Below is a small trained network, with its code and all its weights. Each question gives an input and a class and asks what happens when units are switched off, that is, made to give their printed mean instead of their output.

import numpy as np


def w(rows, s, z=0):
    codes = np.array(rows[::2]) - 128.0
    scale = np.full(codes.shape[1], s)
    scale[-1] = z or s
    return codes * scale


def f(y):
    return y / 2 * (1 + np.tanh(0.7978845608 * (y + 0.044715 * y**3)))


def log_softmax(a):
    a = a - a.max(-1, keepdims=True)
    return a - np.log(np.exp(a).sum(-1, keepdims=True))


def net(x, mask):
    res = np.array(x, float).reshape(1, 3) / 4 @ E
    y = f(res @ A[0][:, :-1].T + A[0][:, -1])
    res = res + np.where(mask, y, B[0][:, -1]) @ B[0][:, :-1]
    return log_softmax(res[-1] @ U[:, :-1].T + U[:, -1])


A, B = {}, {}
E = w([
[94,146,250,111,122,36,164],'x0',
[182,86,193,121,204,175,164],'x1',
[113,112,89,61,93,128,234],'x2',
],0.017)
A[0] = w([
[109,150,128,94,83,122,176,129],'n0',
[178,130,73,138,140,167,73,208],'n1',
[131,115,116,148,152,145,53,186],'n2',
[158,174,75,151,164,161,105,154],'n3',
[131,103,48,80,111,183,177,133],'n4',
[175,73,49,83,103,132,162,108],'n5',
[130,114,136,43,68,130,206,58],'n6',
[155,113,70,66,74,210,177,113],'n7',
[157,111,81,175,98,253,50,232],'n8',
[206,111,238,129,219,166,135,123],'n9',
[88,158,37,76,61,111,116,183],'n10',
[88,125,154,93,103,105,178,101],'n11',
[92,133,125,135,138,100,199,94],'n12',
[40,228,51,142,98,105,124,255],'n13',
[162,132,124,144,87,79,118,159],'n14',
[68,192,154,144,104,86,70,214],'n15',
[138,79,107,58,198,190,154,146],'n16',
[131,116,118,19,118,103,187,77],'n17',
],0.013,0.0076)
B[0] = w([
[132,115,161,130,99,160,160,168],'n0',
[138,98,114,123,96,176,174,211],'n1',
[112,135,177,129,91,182,183,188],'n2',
[174,96,119,172,80,154,134,186],'n3',
[128,211,129,83,174,58,131,204],'n4',
[118,167,153,74,179,89,88,188],'n5',
[161,84,85,146,98,171,172,187],'n6',
[98,149,117,118,201,63,116,204],'n7',
[134,96,74,88,94,175,156,254],'n8',
[141,107,229,62,174,82,181,217],'n9',
[24,201,135,60,129,146,165,209],'n10',
[100,112,106,149,91,160,135,171],'n11',
[146,103,111,136,79,169,129,157],'n12',
[3,188,160,106,107,174,125,224],'n13',
[111,151,120,145,154,157,91,153],'n14',
[64,188,150,197,127,136,52,210],'n15',
[246,67,85,181,187,69,148,193],'n16',
[171,90,64,122,105,185,133,183],'n17',
],0.012,0.026)
U = w([
[106,138,72,138,12,213,115,122],'0',
[96,173,202,29,173,64,134,191],'1',
[228,31,140,132,93,166,179,145],'2',
[201,126,85,116,199,19,96,1],'3',
[99,177,167,246,102,87,10,127],'4',
],0.012,0.0024)

Each question gives the input, the list of numbers given to net, and the class t.
The units are the neurons (one row each of A and B). Each row of codes is followed by its name. A weight is (code - 128) times the scale printed after its matrix; where a second scale follows, it is the last column's (A, B and U).
mask holds one flag per neuron, in row order. A switched-off neuron (its flag False) gives its mean, the last column of its row in B, instead of its output. The means were averaged over made-up inputs and are rounded, as every weight is.
A unit's drop is (log p(t) with every unit on - log p(t) with that unit switched off) / (log p(t) with every unit on - log p(t) with every unit switched off).
The circuit of an input: a set's keep is (log p(t) with only the set's units on - log p(t) with every unit switched off) / (log p(t) with every unit on - log p(t) with every unit switched off). Starting from the 12 units with the biggest drops (on a tie, the unit counted first), units are removed one at a time, each time the one whose removal leaves the highest keep (on an exact tie, the one counted first), for as long as the keep stays at least 0.8.
units of the circuit, in order: the units of the circuit, biggest drop first
k most important neurons: the k neurons with the biggest drops, biggest first
drop of u: that unit's drop, to one decimal
input [4,-8,0], class 4: units of the circuit, in order	(n15)
input [0,-7,8], class 1: 4 most important neurons	(n4 n7 n10 n5)
input [1,-2,7], class 0: 2 most important neurons	(n6 n17)
input [2,0,1], class 0: 2 most important neurons	(n9 n16)
input [0,-4,5], class 1: 3 most important neurons	(n8 n4 n10)
input [0,-8,4], class 1: 2 most important neurons	(n10 n8)
input [0,-3,5], class 1: 2 most important neurons	(n8 n4)
input [2,-5,8], class 0: 2 most important neurons	(n6 n17)
input [0,1,-8], class 2: 3 most important neurons	(n13 n9 n10)
input [0,8,7], class 3: 2 most important neurons	(n7 n4)
input [-2,8,6], class 3: drop of n16	0.1
input [0,7,-1], class 2: drop of n15	0.3
input [-6,7,2], class 3: drop of n16	0.2
input [6,0,2], class 0: drop of n16	0.3
input [-7,2,2], class 3: most important neuron	(n16)
